Below are the code and all the weights of a small trained network. Each question names an input and a target symbol and asks about switching units off, where a switched-off unit gives its printed mean instead of its output.

import numpy as np


def w(rows, s, z=0):
    codes = np.array(rows[::2]) - 128.0
    scale = np.full(codes.shape[1], s)
    scale[-1] = z or s
    return codes * scale


def f(y):
    return np.maximum(y, 0)


def softmax(a):
    e = np.exp(a - a.max(-1, keepdims=True))
    return e / e.sum(-1, keepdims=True)


def log_softmax(a):
    a = a - a.max(-1, keepdims=True)
    return a - np.log(np.exp(a).sum(-1, keepdims=True))


def net(x, mask):
    ids = ['ΞΠΣαβεζημτ'.index(c) for c in x.split()]
    T = len(ids)
    res = E[ids] + P[:T]
    u = 0
    for l in range(2):
        r = res
        for j in range(2):
            rows = slice(2 * j, 2 * j + 2)
            q, k, v = (r @ M[l][rows].T for M in (Q, K, V))
            z = softmax(np.where(np.tri(T) > 0, q @ k.T / 2**0.5, -1e9)) @ v
            o = O[l][rows]
            res = res + np.where(mask[u + j], z, o[:, -1]) @ o[:, :-1]
        u += 2
        y = f(res @ A[l][:, :-1].T + A[l][:, -1])
        res = res + np.where(mask[u : u + 12], y, B[l][:, -1]) @ B[l][:, :-1]
        u += 12
    return log_softmax(res[-1] @ U[:, :-1].T + U[:, -1])


Q, K, V, O, A, B = {}, {}, {}, {}, {}, {}
E = w([
[153,181,122,176,110],'Ξ',
[168,104,154,163,152],'Π',
[195,254,173,106,184],'Σ',
[132,134,87,214,91],'α',
[105,100,146,191,135],'β',
[162,144,125,188,85],'ε',
[179,121,132,192,83],'ζ',
[124,162,154,130,243],'η',
[48,84,96,163,223],'μ',
[99,97,94,202,171],'τ',
],0.0083)
P = w([
[121,152,154,183,106],'0',
[107,145,103,79,165],'1',
[138,149,110,202,165],'2',
[89,147,110,132,59],'3',
[179,8,176,165,139],'4',
[125,191,121,67,142],'5',
[150,103,114,189,171],'6',
[113,133,71,73,199],'7',
[118,92,197,148,151],'8',
[88,214,145,79,74],'9',
[219,18,160,125,109],'10',
[80,154,72,119,107],'11',
[108,132,168,135,164],'12',
],0.015)
Q[0] = w([
[188,55,121,81,87],'L0H0',
[223,110,181,116,81],'L0H0',
[169,49,102,3,47],'L0H1',
[136,162,26,135,124],'L0H1',
],0.008)
K[0] = w([
[122,86,68,121,213],'L0H0',
[89,117,33,31,174],'L0H0',
[219,66,77,140,255],'L0H1',
[82,55,119,245,40],'L0H1',
],0.0094)
V[0] = w([
[199,96,181,188,73],'L0H0',
[136,163,133,120,60],'L0H0',
[85,83,91,255,115],'L0H1',
[220,134,184,109,86],'L0H1',
],0.0097)
O[0] = w([
[226,130,180,128,5,176],'L0H0',
[205,142,50,82,51,2],'L0H0',
[68,206,230,40,71,171],'L0H1',
[254,107,143,222,51,99],'L0H1',
],0.0071,0.00072)
A[0] = w([
[50,174,100,64,83,254],'L0N0',
[174,104,228,103,106,174],'L0N1',
[165,174,88,149,89,173],'L0N2',
[216,117,132,194,124,141],'L0N3',
[165,135,142,193,59,246],'L0N4',
[146,136,103,132,197,191],'L0N5',
[206,179,156,187,131,109],'L0N6',
[161,144,93,195,110,151],'L0N7',
[179,175,106,147,72,95],'L0N8',
[106,107,254,134,184,198],'L0N9',
[67,142,89,53,101,160],'L0N10',
[179,171,141,134,161,130],'L0N11',
],0.0086,0.0041)
B[0] = w([
[92,153,161,74,254,252],'L0N0',
[101,118,204,174,47,178],'L0N1',
[42,84,124,62,166,188],'L0N2',
[96,28,165,143,147,220],'L0N3',
[54,111,200,100,126,219],'L0N4',
[124,135,156,138,53,228],'L0N5',
[68,38,158,145,114,210],'L0N6',
[76,44,154,108,195,183],'L0N7',
[15,57,115,116,178,171],'L0N8',
[100,223,87,204,50,254],'L0N9',
[162,74,152,114,209,195],'L0N10',
[105,76,84,171,160,196],'L0N11',
],0.0069,0.0062)
Q[1] = w([
[140,177,56,65,176],'L1H0',
[165,126,68,226,98],'L1H0',
[149,146,86,74,137],'L1H1',
[197,116,62,255,12],'L1H1',
],0.0063)
K[1] = w([
[52,177,121,85,140],'L1H0',
[255,100,6,91,165],'L1H0',
[146,137,213,170,205],'L1H1',
[237,93,28,63,125],'L1H1',
],0.0059)
V[1] = w([
[125,109,179,130,2],'L1H0',
[109,89,132,98,160],'L1H0',
[109,200,117,63,142],'L1H1',
[158,145,121,244,84],'L1H1',
],0.0089)
O[1] = w([
[205,98,187,178,75,254],'L1H0',
[102,95,66,111,56,247],'L1H0',
[172,134,165,18,179,19],'L1H1',
[123,165,166,254,238,38],'L1H1',
],0.0076,0.0077)
A[1] = w([
[92,167,143,170,177,154],'L1N0',
[62,188,111,164,200,101],'L1N1',
[60,203,116,172,164,201],'L1N2',
[115,101,226,112,77,88],'L1N3',
[155,117,150,240,39,214],'L1N4',
[118,71,218,208,140,156],'L1N5',
[254,186,196,81,142,251],'L1N6',
[152,116,121,172,220,226],'L1N7',
[32,92,69,69,120,97],'L1N8',
[118,133,140,216,51,231],'L1N9',
[55,164,63,61,103,103],'L1N10',
[120,105,205,211,142,186],'L1N11',
],0.0059,0.0028)
B[1] = w([
[73,143,136,185,90,148],'L1N0',
[88,137,103,159,65,154],'L1N1',
[47,194,113,134,33,162],'L1N2',
[166,65,131,81,168,191],'L1N3',
[175,205,118,79,115,251],'L1N4',
[198,144,70,140,204,233],'L1N5',
[79,2,223,134,164,145],'L1N6',
[28,81,173,202,155,148],'L1N7',
[172,75,50,191,156,198],'L1N8',
[155,212,117,83,127,239],'L1N9',
[184,122,22,148,69,171],'L1N10',
[179,149,75,115,207,212],'L1N11',
],0.0057,0.013)
U = w([
[138,136,73,30,181,75],'Ξ',
[68,149,189,116,151,253],'Π',
[72,183,42,158,2,131],'Σ',
[117,76,181,87,96,77],'α',
[116,120,167,94,70,161],'β',
[166,182,127,116,102,28],'ε',
[128,19,108,191,239,99],'ζ',
[44,172,127,221,182,150],'η',
[166,132,133,106,97,19],'μ',
[186,207,88,174,208,181],'τ',
],0.0055,0.0024)

Each question gives the input, a string of symbols that net reads in full, and the target symbol t.
The units are the heads (2 rows each of Q, K, V and O) and the neurons (one row each of A and B). Each row of codes is followed by its name. A weight is (code - 128) times the scale printed after its matrix; where a second scale follows, it is the last column's (O, A, B and U).
mask holds one flag per unit, layer by layer, with each layer's heads first. A switched-off unit (its flag False) gives its mean, the last column of its rows in O or B, instead of its output. The means were averaged over made-up inputs and are rounded, as every weight is.
A unit's drop is (log p(t) with every unit on - log p(t) with that unit switched off) / (log p(t) with every unit on - log p(t) with every unit switched off).
The circuit of an input: a set's keep is (log p(t) with only the set's units on - log p(t) with every unit switched off) / (log p(t) with every unit on - log p(t) with every unit switched off). Starting from the 12 units with the biggest drops (on a tie, the unit counted first), units are removed one at a time, each time the one whose removal leaves the highest keep (on an exact tie, the one counted first), for as long as the keep stays at least 0.8.
units of the circuit, in order: the units of the circuit, biggest drop first
most important unit: the unit with the biggest drop
top k neurons in layer l: the k neurons of layer l with the biggest drops, biggest first
drop of u: that unit's drop, to one decimal
input Ξ μ η ε μ μ Σ μ η, target Σ: top 2 neurons in layer 0 : [L0N9; L0N10]
input μ Σ Π Σ Ξ Σ Σ Σ Π Π Π η, target Ξ: top 3 neurons in layer 0 : [L0N0; L0N9; L0N1]
input μ τ μ Π Σ Σ Σ Σ τ μ Σ Σ, target Ξ: units of the circuit, in order : [L0H1; L1H1; L0N0]
input α Σ Σ Π μ μ Σ η μ, target Σ: units of the circuit, in order : [L0N9; L0N0]
input Σ η Σ ζ μ Σ Σ Σ α, target ζ: units of the circuit, in order : [L0H1; L0N3]
input Σ η Σ Σ Π, target η: units of the circuit, in order : [L0H0; L1H0; L0N9]
input η Σ μ Π Σ ζ μ μ, target η: most important unit : L1H1
input Σ Σ Σ Ξ Π Σ, target Σ: top 4 neurons in layer 0 : [L0N7; L0N3; L0N8; L0N2]
input Π Π Σ Σ Π τ, target τ: top 3 neurons in layer 0 : [L0N1; L0N0; L0N9]
input Σ Π Σ Σ Ξ, target τ: top 4 neurons in layer 1 : [L1N5; L1N4; L1N11; L1N9]
input Σ μ Σ μ Σ η ζ, target Σ: top 3 neurons in layer 0 : [L0N10; L0N9; L0N1]
input τ Σ τ η η β Σ μ μ Σ Σ Σ, target Π: top 2 neurons in layer 0 : [L0N9; L0N0]
input ζ Σ Σ Σ τ Σ Σ ε Σ, target ζ: top 2 neurons in layer 0 : [L0N3; L0N7]
input Σ Π Σ Σ τ, target τ: most important unit : L0N0
input μ Σ Π, target Σ: top 3 neurons in layer 0 : [L0N10; L0N0; L0N9]
input Π η η η ε Ξ β μ Σ Σ μ Π, target τ: top 2 neurons in layer 0 : [L0N1; L0N0]
input Σ Ξ τ μ μ ζ Σ τ, target Σ: top 2 neurons in layer 0 : [L0N3; L0N7]
input η Σ Σ μ μ Σ Σ Σ η, target ζ: drop of L1N7 : 0.1
input η τ Π Σ Π Σ Σ Σ μ η, target η: drop of L1N11 : 0.0
input μ μ Π α Σ Σ α Σ, target Ξ: drop of L0N5 : 0.1
input Π Σ μ Σ Σ ζ η Π μ Π, target τ: most important unit : L1H0
